Look-ups in named tables: a row name and a column name give one cell, copied from the table.

Table Zuvos
fields: Nabip, Fekinup, Kod, Kis
Bomakuz: [37177, -22235, 8573, 3817]
Vev: [24838, -69613, -99346, 29842]
Viz: [38198, 87509, -48615, 18576]

What is the Fekinup of Bomakuz in Zuvos?
-22235
What is the Nabip of Viz in Zuvos?
38198
What is the Fekinup of Viz in Zuvos?
87509
What is the Kis of Viz in Zuvos?
18576
What is the Kis of Vev in Zuvos?
29842
What is the Fekinup of Vev in Zuvos?
-69613
What is the Kod of Bomakuz in Zuvos?
8573
What is the Kod of Viz in Zuvos?
-48615
What is the Nabip of Vev in Zuvos?
24838
What is the Kis of Bomakuz in Zuvos?
3817
What is the Kod of Vev in Zuvos?
-99346
What is the Nabip of Bomakuz in Zuvos?
37177

Table Pib
         Vip  Rananat  Manapal  Nomosib  Mavate  Moga  Kep  Vevig
Mamodu   186      151       25      174     188   150  107     83
Masudo   106      149      177      124     146   116  135    146
Golap    207      168      182      205     156   226  152     97
Suv      154       62      175       53     155    79  172    106
Gana     118      133      145      112     147   157  142    142
Filiri    63        7      163      178     180   170   76    162
Pimaga   160      109      146      126     119   173  118    146
Nobilod  137       68       70       46      73   111   84     79

What is the Rananat of Mamodu in Pib? 151
What is the Rananat of Golap in Pib? 168
What is the Mavate of Nobilod in Pib? 73
What is the Kep of Nobilod in Pib? 84
What is the Rananat of Suv in Pib? 62
What is the Nomosib of Masudo in Pib? 124
What is the Vevig of Pimaga in Pib? 146
Row with the largest Nomosib: Golap

Table Kup
cols = Pumuk, Zuluf, Lif
Sobeguk: [3.3, 8.1, 3.5]
Fom: [5.9, 3.1, 5.2]
Resuvem: [3.9, 6.6, 4.2]
Tedoni: [4.2, 4.9, 5.5]
Gera: [4.4, 4.0, 6.0]
Bopigok: [6.1, 2.4, 5.3]
Sigiro: [3.1, 7.1, 4.2]
Vev: [5.5, 5.3, 3.3]

Zuluf of Vev = 5.3
Zuluf of Gera = 4.0
Lif of Gera = 6.0
Pumuk of Tedoni = 4.2
Zuluf of Fom = 3.1
Pumuk of Resuvem = 3.9
Zuluf of Sigiro = 7.1
Pumuk of Sobeguk = 3.3
Lif of Sobeguk = 3.5
Pumuk of Fom = 5.9
Pumuk of Bopigok = 6.1
Zuluf of Sobeguk = 8.1
Zuluf of Bopigok = 2.4
Lif of Tedoni = 5.5
Pumuk of Gera = 4.4
Lif of Vev = 3.3
Lif of Fom = 5.2
Pumuk of Sigiro = 3.1
Zuluf of Resuvem = 6.6
Zuluf of Tedoni = 4.9
Row with the largest Zuluf: Sobeguk

Vun:
	Zogube	Maru	Rokevup	Gop	Zal	Sazik	Begozos
Puf	39	49	67	64	40	20	32
Nav	26	11	46	86	65	37	32
Tes	79	57	31	26	41	67	80
Sov	40	42	59	72	64	46	44
Leral	40	63	82	81	55	27	27
Gabezub	59	59	61	55	43	37	48

Puf, Zogube: 39
Gabezub, Gop: 55
Gabezub, Begozos: 48
Leral, Begozos: 27
Puf, Zal: 40
Nav, Begozos: 32
Sov, Zogube: 40
Leral, Zogube: 40

Tis =
         Bipo  Lefaba   Nug  Vazemev  Gibep  Femot  Tugufav   Mub  Sazizam
Dibaza   -0.3     1.0  -0.2      0.1   -0.1    0.2     -0.3  -0.3     -0.2
Fime      0.1     0.0   0.2      0.2    0.1    0.1     -0.1   0.2      0.3
Vir       0.0     0.1   0.1      0.2    0.3    0.3      0.2   0.3      0.1
Gogupap   0.3     0.1   0.2      0.2    0.2    0.1      0.2   0.1      0.2
Fasipo    0.2    -0.2   0.2      0.1    0.4    0.2      0.4   0.4      0.1
Fenafe    0.0     0.0   0.1      0.1    0.3    0.3      0.2   0.4      0.1
Taze      0.2    -0.7   0.4      0.1    0.3    0.1      0.2   0.7      0.5
Gakame    0.5    -0.1   0.2      0.1    0.2    0.0      0.4   0.0      0.3
Vilav     0.3     0.2   0.1      0.1    0.1    0.0      0.2  -0.1      0.1
Lavub     0.3    -0.1   0.1      0.0    0.2    0.0      0.5   0.2      0.1
Lup       0.0     0.1   0.1      0.1    0.1    0.2      0.1   0.2      0.1

Bipo of Vilav = 0.3
Femot of Taze = 0.1
Mub of Lup = 0.2
Gibep of Fenafe = 0.3
Bipo of Fenafe = 0.0
Nug of Fime = 0.2
Lefaba of Gakame = -0.1
Lefaba of Lavub = -0.1
Bipo of Lup = 0.0
Tugufav of Vilav = 0.2
Mub of Gogupap = 0.1
Gibep of Vir = 0.3
Lefaba of Lup = 0.1
Vazemev of Lavub = 0.0
Sazizam of Gakame = 0.3

Bofe =
         Geza  Bipezi
Bol       0.2     0.4
Sel      -0.5     0.8
Linupif   0.4     0.0
Zele      0.1     0.4
Fafale   -0.5     0.9
Pef      -0.3     0.4
Seg       0.3     0.0
Lesap     0.8    -0.6
Fomusag   0.0     0.5
Seb       1.0    -0.3
Pana      0.8    -0.3
Dizotaf  -0.2     0.5
Suf       0.7    -0.2

What is the Bipezi of Pana in Bofe? -0.3
What is the Bipezi of Seb in Bofe? -0.3
What is the Bipezi of Linupif in Bofe? 0.0
What is the Geza of Pana in Bofe? 0.8
What is the Bipezi of Dizotaf in Bofe? 0.5
What is the Bipezi of Fafale in Bofe? 0.9
What is the Bipezi of Suf in Bofe? -0.2
What is the Geza of Linupif in Bofe? 0.4
What is the Bipezi of Pef in Bofe? 0.4
What is the Geza of Lesap in Bofe? 0.8

Vimesu
|  | Lazuv | Sak |
|---|---|---|
| Tose | 91 | 245 |
| Sepidit | 63 | 215 |
| Gubag | 206 | 61 |
| Supe | 96 | 243 |
| Vivifu | 96 | 242 |
| Tege | 210 | 57 |

Sak of Supe is 243
Lazuv of Tose is 91
Lazuv of Gubag is 206
Sak of Gubag is 61
Sak of Sepidit is 215
Sak of Vivifu is 242
Lazuv of Tege is 210
Which row has the largest Lazuv? Tege

Zitevi:
         Firelom  Rozig  Mamubo  Sig  Bepul  Pegulit  Ramaror  Pesal
Tivi         162    161     240  229    141      193      158    152
Dobo         168    155     165  176    179      157      156    144
Sudi         179    164     212  200    166      186      164    140
Futi         104    124      22  181    204      126      147    124
Vam          162    111     112  107    168      100      151    177
Nes          111    142     154  219    172      152      139    136
Pof          185    163     193  178    175      170      161    140
Sisev        203    165     168  161    202      121      180    127
Mifilas      224    203     181  165    228      136      213    100
Vedut        186    160     176  172    182      140      164    141

What is the Pesal of Futi in Zitevi?
124
What is the Pegulit of Nes in Zitevi?
152
What is the Bepul of Sudi in Zitevi?
166
What is the Pegulit of Tivi in Zitevi?
193
What is the Pesal of Sisev in Zitevi?
127
What is the Sig of Sudi in Zitevi?
200
What is the Bepul of Tivi in Zitevi?
141
What is the Ramaror of Mifilas in Zitevi?
213
What is the Bepul of Vedut in Zitevi?
182
What is the Bepul of Sisev in Zitevi?
202
What is the Mamubo of Nes in Zitevi?
154
What is the Ramaror of Futi in Zitevi?
147
What is the Ramaror of Tivi in Zitevi?
158
What is the Firelom of Dobo in Zitevi?
168

Table Negi
|  | Ziz | Kifoz | Lem | Gadipez | Zokag | Sur | Moduno | Sazasen | Vutug |
|---|---|---|---|---|---|---|---|---|---|
| Rep | 0.977 | 0.678 | 0.324 | 0.281 | 0.278 | 0.678 | 0.199 | 0.440 | 0.774 |
| Tem | 0.940 | 0.622 | 0.413 | 0.285 | 0.286 | 0.691 | 0.223 | 0.523 | 0.722 |
| Mapezu | 0.919 | 0.624 | 0.359 | 0.303 | 0.438 | 0.719 | 0.158 | 0.443 | 0.729 |

What is the Gadipez of Mapezu in Negi?
0.303
What is the Moduno of Tem in Negi?
0.223
What is the Moduno of Mapezu in Negi?
0.158
What is the Kifoz of Rep in Negi?
0.678
What is the Sazasen of Tem in Negi?
0.523
What is the Sazasen of Mapezu in Negi?
0.443
What is the Moduno of Rep in Negi?
0.199
What is the Gadipez of Tem in Negi?
0.285
What is the Lem of Rep in Negi?
0.324

Kab =
|  | Minufi | Rutenu | Kepibo |
|---|---|---|---|
| Bab | 62 | 95 | 208 |
| Tas | 32 | 118 | 225 |
| Mas | 213 | 82 | 132 |
| Vogata | 92 | 94 | 186 |
| Porog | 48 | 76 | 140 |
| Nal | 149 | 91 | 75 |

Porog, Minufi: 48
Bab, Rutenu: 95
Porog, Rutenu: 76
Bab, Minufi: 62
Tas, Rutenu: 118
Mas, Rutenu: 82
Nal, Kepibo: 75
Tas, Kepibo: 225
Bab, Kepibo: 208

Muvana
cols = Mav, Rogolof, Defeler, Tavitu, Nel, Vod, Delufe, Mon, Nav
Futudi: [48, 130, 29, 90, 211, 27, 27, 203, 207]
Sef: [205, 106, 209, 161, 27, 211, 209, 27, 26]
Bef: [134, 99, 129, 147, 96, 139, 135, 97, 129]
Tozarar: [203, 28, 44, 209, 207, 36, 33, 186, 207]
Kepef: [26, 209, 24, 24, 207, 26, 27, 212, 28]
Nul: [31, 207, 152, 24, 37, 152, 176, 95, 26]

What is the Tavitu of Bef in Muvana? 147
What is the Nel of Futudi in Muvana? 211
What is the Mon of Kepef in Muvana? 212
What is the Nel of Tozarar in Muvana? 207
What is the Rogolof of Kepef in Muvana? 209
What is the Nav of Sef in Muvana? 26
What is the Delufe of Tozarar in Muvana? 33
What is the Mav of Kepef in Muvana? 26
What is the Tavitu of Futudi in Muvana? 90
What is the Rogolof of Futudi in Muvana? 130
What is the Vod of Sef in Muvana? 211
What is the Delufe of Futudi in Muvana? 27

